Below are the code and all the weights of a small trained network. Each question names an input and a class and asks about switching units off, where a switched-off unit gives its printed mean instead of its output.

import numpy as np


def w(rows, s, z=0):
    codes = np.array(rows[::2]) - 128.0
    scale = np.full(codes.shape[1], s)
    scale[-1] = z or s
    return codes * scale


def norm(h):
    return h / np.sqrt((h * h).mean(-1, keepdims=True) + 1e-5)


def f(y):
    return y / 2 * (1 + np.tanh(0.7978845608 * (y + 0.044715 * y**3)))


def log_softmax(a):
    a = a - a.max(-1, keepdims=True)
    return a - np.log(np.exp(a).sum(-1, keepdims=True))


def net(x, mask):
    res = np.array(x, float).reshape(1, 4) / 4 @ E
    u = 0
    for l in range(2):
        y = f(norm(res) @ A[l][:, :-1].T + A[l][:, -1])
        res = res + np.where(mask[u : u + 16], y, B[l][:, -1]) @ B[l][:, :-1]
        u += 16
    return log_softmax(norm(res)[-1] @ U[:, :-1].T + U[:, -1])


A, B = {}, {}
E = w([
[107,131,254,152,73,72],'x0',
[165,147,47,192,193,38],'x1',
[144,46,196,214,190,239],'x2',
[191,58,47,167,12,181],'x3',
],0.0048)
A[0] = w([
[124,128,129,148,135,137,89],'0.n1',
[145,155,71,124,163,144,52],'0.n2',
[120,172,95,102,104,20,131],'0.n3',
[180,86,141,170,2,102,103],'0.n4',
[112,86,177,169,65,182,3],'0.n5',
[146,124,115,113,134,146,82],'0.n6',
[153,114,144,161,171,107,64],'0.n7',
[183,132,37,166,82,103,103],'0.n8',
[142,134,132,130,127,133,122],'0.n9',
[106,97,182,141,83,147,81],'0.n10',
[163,88,65,130,111,160,55],'0.n11',
[128,138,123,127,82,93,48],'0.n12',
[168,96,78,133,100,148,34],'0.n13',
[122,125,108,140,115,42,87],'0.n14',
[151,117,152,147,36,103,91],'0.n15',
[98,145,159,81,93,62,82],'0.n16',
],0.0096,0.0065)
B[0] = w([
[86,110,134,133,154,124,112],'0.n1',
[106,92,204,86,90,144,140],'0.n2',
[119,134,128,44,204,21,253],'0.n3',
[14,179,144,75,229,174,232],'0.n4',
[167,3,148,58,183,134,157],'0.n5',
[106,139,139,132,131,140,112],'0.n6',
[31,162,111,171,138,72,130],'0.n7',
[172,64,45,203,27,102,231],'0.n8',
[112,118,130,129,129,122,125],'0.n9',
[172,89,184,77,127,158,157],'0.n10',
[87,146,124,179,56,200,167],'0.n11',
[98,147,114,109,180,124,120],'0.n12',
[101,143,118,199,77,150,144],'0.n13',
[132,95,75,92,156,127,165],'0.n14',
[20,176,162,92,164,161,173],'0.n15',
[70,220,122,182,92,115,178],'0.n16',
],0.0061,0.0049)
A[1] = w([
[185,99,164,165,114,84,43],'1.n1',
[215,111,128,153,48,154,4],'1.n2',
[78,127,66,158,77,196,53],'1.n3',
[154,89,167,179,165,125,81],'1.n4',
[77,148,239,175,18,116,106],'1.n5',
[129,126,192,244,222,72,85],'1.n6',
[143,134,95,192,39,172,23],'1.n7',
[224,121,58,160,116,106,112],'1.n8',
[85,118,75,41,57,148,97],'1.n9',
[98,254,152,40,80,40,78],'1.n10',
[114,111,82,137,24,162,45],'1.n11',
[95,170,174,105,151,222,154],'1.n12',
[133,172,59,120,61,27,90],'1.n13',
[111,175,157,90,28,126,98],'1.n14',
[192,65,132,200,210,186,50],'1.n15',
[161,175,129,86,199,138,91],'1.n16',
],0.0072,0.004)
B[1] = w([
[157,135,87,124,157,85,107],'1.n1',
[60,138,116,164,161,143,126],'1.n2',
[134,99,146,189,191,183,167],'1.n3',
[127,152,121,78,164,109,140],'1.n4',
[240,72,128,179,88,58,158],'1.n5',
[102,254,39,93,231,98,200],'1.n6',
[85,142,147,177,166,174,155],'1.n7',
[144,76,151,172,61,116,169],'1.n8',
[139,170,117,175,197,99,168],'1.n9',
[28,230,99,178,111,173,253],'1.n10',
[83,154,135,194,199,127,158],'1.n11',
[215,72,108,95,94,141,221],'1.n12',
[101,67,188,41,183,121,212],'1.n13',
[137,179,119,171,110,76,143],'1.n14',
[23,174,165,59,134,134,194],'1.n15',
[147,167,144,90,129,174,155],'1.n16',
],0.0066,0.0046)
U = w([
[227,126,179,129,152,68,83],'0',
[50,219,110,87,185,101,189],'1',
[144,175,178,174,6,90,78],'2',
[187,149,121,113,85,156,2],'3',
[106,89,77,235,112,193,159],'4',
[151,38,62,117,113,29,99],'5',
[149,50,197,69,141,191,170],'6',
],0.017,0.0072)

Each question gives the input, the list of numbers given to net, and the class t.
The units are the neurons (one row each of A and B). Each row of codes is followed by its name. A weight is (code - 128) times the scale printed after its matrix; where a second scale follows, it is the last column's (A, B and U).
mask holds one flag per neuron, layer by layer. A switched-off neuron (its flag False) gives its mean, the last column of its row in B, instead of its output. The means were averaged over made-up inputs and are rounded, as every weight is.
A unit's drop is (log p(t) with every unit on - log p(t) with that unit switched off) / (log p(t) with every unit on - log p(t) with every unit switched off).
The circuit of an input: a set's keep is (log p(t) with only the set's units on - log p(t) with every unit switched off) / (log p(t) with every unit on - log p(t) with every unit switched off). Starting from the 12 units with the biggest drops (on a tie, the unit counted first), units are removed one at a time, each time the one whose removal leaves the highest keep (on an exact tie, the one counted first), for as long as the keep stays at least 0.8.
units of the circuit, in order: the units of the circuit, biggest drop first
unit that matters most: the unit with the biggest drop
k most important neurons: the k neurons with the biggest drops, biggest first
k most important neurons of layer l: the k neurons of layer l with the biggest drops, biggest first
drop when u is switched off: that unit's drop, to one decimal
input [-7,1,5,-2], class 6: units of the circuit, in order : 1.n10, 0.n2
input [-1,5,-4,4], class 5: 2 most important neurons : 0.n8, 0.n3
input [3,-7,-5,-3], class 2: units of the circuit, in order : 1.n5, 0.n4
input [6,-8,-6,-3], class 2: units of the circuit, in order : 1.n5
input [-6,3,-5,7], class 4: units of the circuit, in order : 0.n11, 1.n3
input [-8,-5,5,-7], class 6: units of the circuit, in order : 1.n12, 1.n10
input [6,1,6,-1], class 0: 4 most important neurons of layer 0 : 0.n4, 0.n14, 0.n10, 0.n7
input [-7,2,-8,1], class 5: units of the circuit, in order : 0.n8, 0.n4
input [-5,1,2,-1], class 4: 2 most important neurons of layer 0 : 0.n3, 0.n4
input [-4,1,2,-1], class 6: 4 most important neurons of layer 0 : 0.n8, 0.n2, 0.n3, 0.n16
input [4,-2,-1,0], class 2: 2 most important neurons : 0.n16, 1.n6
input [-3,3,-5,5], class 5: 4 most important neurons : 0.n8, 0.n3, 1.n13, 1.n10
input [3,7,7,3], class 1: 2 most important neurons of layer 1 : 1.n6, 1.n15
input [2,-4,-2,3], class 6: units of the circuit, in order : 0.n5
input [3,-1,2,-4], class 0: 2 most important neurons : 0.n3, 1.n5
input [1,-2,3,6], class 6: 2 most important neurons : 0.n5, 0.n4
input [1,2,4,2], class 1: 2 most important neurons : 1.n6, 1.n15
input [6,-4,-6,8], class 1: drop when 0.n4 is switched off : 0.3
input [-3,-5,-2,2], class 4: drop when 0.n3 is switched off : 0.2
input [1,-1,-2,5], class 4: 2 most important neurons of layer 0 : 0.n8, 0.n3
input [-5,-6,0,-5], class 6: unit that matters most : 0.n3
input [5,-5,-3,-3], class 2: drop when 1.n5 is switched off : 0.3
input [-8,7,-8,-3], class 5: drop when 0.n4 is switched off : 0.3
